Below is a small trained network, with its code and all its weights. Each question gives an input and a target symbol and asks what happens when units are switched off, that is, made to give their printed mean instead of their output.

import numpy as np


def w(rows, s, z=0):
    codes = np.array(rows[::2]) - 128.0
    scale = np.full(codes.shape[1], s)
    scale[-1] = z or s
    return codes * scale


def norm(h):
    return h / np.sqrt((h * h).mean(-1, keepdims=True) + 1e-5)


def f(y):
    return y / 2 * (1 + np.tanh(0.7978845608 * (y + 0.044715 * y**3)))


def softmax(a):
    e = np.exp(a - a.max(-1, keepdims=True))
    return e / e.sum(-1, keepdims=True)


def log_softmax(a):
    a = a - a.max(-1, keepdims=True)
    return a - np.log(np.exp(a).sum(-1, keepdims=True))


def net(x, mask):
    ids = ['ΔΠΩαβεζμξσψ'.index(c) for c in x.split()]
    T = len(ids)
    res = E[ids] + P[:T]
    q, k, v = (norm(res) @ M[0].T for M in (Q, K, V))
    z = softmax(np.where(np.tri(T) > 0, q @ k.T / 2**0.5, -1e9)) @ v
    res = res + np.where(mask[0], z, O[0][:, -1]) @ O[0][:, :-1]
    y = f(norm(res) @ A[0][:, :-1].T + A[0][:, -1])
    res = res + np.where(mask[1:13], y, B[0][:, -1]) @ B[0][:, :-1]
    return log_softmax(norm(res)[-1] @ U[:, :-1].T + U[:, -1])


Q, K, V, O, A, B = {}, {}, {}, {}, {}, {}
E = w([
[87,93,99,64],'Δ',
[127,7,90,111],'Π',
[167,231,153,213],'Ω',
[166,141,130,136],'α',
[88,102,103,77],'β',
[211,225,173,198],'ε',
[170,155,102,52],'ζ',
[79,16,169,202],'μ',
[61,163,117,142],'ξ',
[123,145,89,156],'σ',
[124,127,172,104],'ψ',
],0.016)
P = w([
[1,51,131,141],'0',
[72,105,149,153],'1',
[109,149,151,149],'2',
[126,168,143,124],'3',
[73,160,106,31],'4',
[171,196,134,86],'5',
[184,214,126,63],'6',
[182,224,121,43],'7',
[191,222,119,28],'8',
[175,210,125,35],'9',
],0.0055)
Q[0] = w([
[131,237,135,1],'head 0',
[104,25,208,184],'head 0',
],0.0072)
K[0] = w([
[145,247,119,105],'head 0',
[137,63,120,219],'head 0',
],0.011)
V[0] = w([
[184,103,3,167],'head 0',
[89,145,36,163],'head 0',
],0.0081)
O[0] = w([
[145,98,44,249,7],'head 0',
[108,216,52,145,166],'head 0',
],0.012,0.0019)
A[0] = w([
[189,159,129,95,187],'neuron 0',
[154,86,177,94,205],'neuron 1',
[106,5,146,132,253],'neuron 2',
[80,96,162,184,89],'neuron 3',
[145,81,191,151,198],'neuron 4',
[118,181,27,113,149],'neuron 5',
[146,175,12,115,108],'neuron 6',
[85,142,194,143,211],'neuron 7',
[74,76,41,160,42],'neuron 8',
[84,113,7,156,215],'neuron 9',
[177,73,82,122,70],'neuron 10',
[91,155,152,110,105],'neuron 11',
],0.014,0.0041)
B[0] = w([
[76,111,118,116,243],'neuron 0',
[88,38,109,140,212],'neuron 1',
[202,158,91,173,220],'neuron 2',
[84,188,2,130,135],'neuron 3',
[87,49,73,101,169],'neuron 4',
[111,60,138,189,253],'neuron 5',
[67,92,174,120,218],'neuron 6',
[172,155,83,75,222],'neuron 7',
[209,121,196,53,165],'neuron 8',
[128,172,197,169,229],'neuron 9',
[245,50,201,101,131],'neuron 10',
[156,105,83,117,187],'neuron 11',
],0.0089,0.0057)
U = w([
[156,125,96,138,87],'Δ',
[242,74,137,163,177],'Π',
[162,157,78,65,114],'Ω',
[165,139,119,118,47],'α',
[115,103,176,237,143],'β',
[179,134,145,106,22],'ε',
[50,188,67,139,152],'ζ',
[167,107,8,180,253],'μ',
[148,143,172,106,85],'ξ',
[165,139,107,130,37],'σ',
[177,114,107,160,110],'ψ',
],0.013,0.0037)

Each question gives the input, a string of symbols that net reads in full, and the target symbol t.
The units are the heads (2 rows each of Q, K, V and O) and the neurons (one row each of A and B). Each row of codes is followed by its name. A weight is (code - 128) times the scale printed after its matrix; where a second scale follows, it is the last column's (O, A, B and U).
mask holds one flag per unit, heads first, then neurons. A switched-off unit (its flag False) gives its mean, the last column of its rows in O or B, instead of its output. The means were averaged over made-up inputs and are rounded, as every weight is.
A unit's drop is (log p(t) with every unit on - log p(t) with that unit switched off) / (log p(t) with every unit on - log p(t) with every unit switched off).
The circuit of an input: a set's keep is (log p(t) with only the set's units on - log p(t) with every unit switched off) / (log p(t) with every unit on - log p(t) with every unit switched off). Starting from the 12 units with the biggest drops (on a tie, the unit counted first), units are removed one at a time, each time the one whose removal leaves the highest keep (on an exact tie, the one counted first), for as long as the keep stays at least 0.8.
circuit, biggest first: the units of the circuit, biggest drop first
most important unit: the unit with the biggest drop
top k neurons: the k neurons with the biggest drops, biggest first
drop of u: that unit's drop, to one decimal
input ξ ε α β, target μ: circuit, biggest first => (head 0; neuron 2; neuron 6)
input ξ ε ε α ε Δ, target μ: most important unit => head 0
input ξ ξ ξ ξ β ξ μ σ ξ, target β: circuit, biggest first => (head 0; neuron 5; neuron 9)
input α Δ ε β, target μ: circuit, biggest first => (head 0; neuron 2; neuron 8; neuron 6)
input ψ ζ σ, target Ω: circuit, biggest first => (head 0; neuron 7)
input ξ σ α μ α ζ Δ, target Π: circuit, biggest first => (head 0; neuron 2; neuron 10; neuron 4)
input μ Δ Π β ξ β ξ β ξ Δ, target ζ: circuit, biggest first => (head 0; neuron 8; neuron 10)
input β ξ Π, target Π: top 2 neurons => (neuron 8; neuron 10)
input ξ ξ Δ ξ ξ ξ β, target ζ: circuit, biggest first => (head 0; neuron 8)
input ζ Π ξ ε Ω ξ β Δ, target ζ: circuit, biggest first => (neuron 8; head 0; neuron 10)
input β ψ ψ β σ Δ ξ σ ψ, target ζ: top 3 neurons => (neuron 0; neuron 8; neuron 10)
input α ξ ε ξ ξ ε ξ ε α, target ζ: drop of neuron 11 => 0.0
input Δ ε ξ ψ ψ ζ ε α σ, target β: drop of neuron 5 => 0.1
input ψ Δ ψ Δ ψ Δ ξ, target Ω: drop of head 0 => 1.1
input ε ε Δ, target μ: most important unit => neuron 2
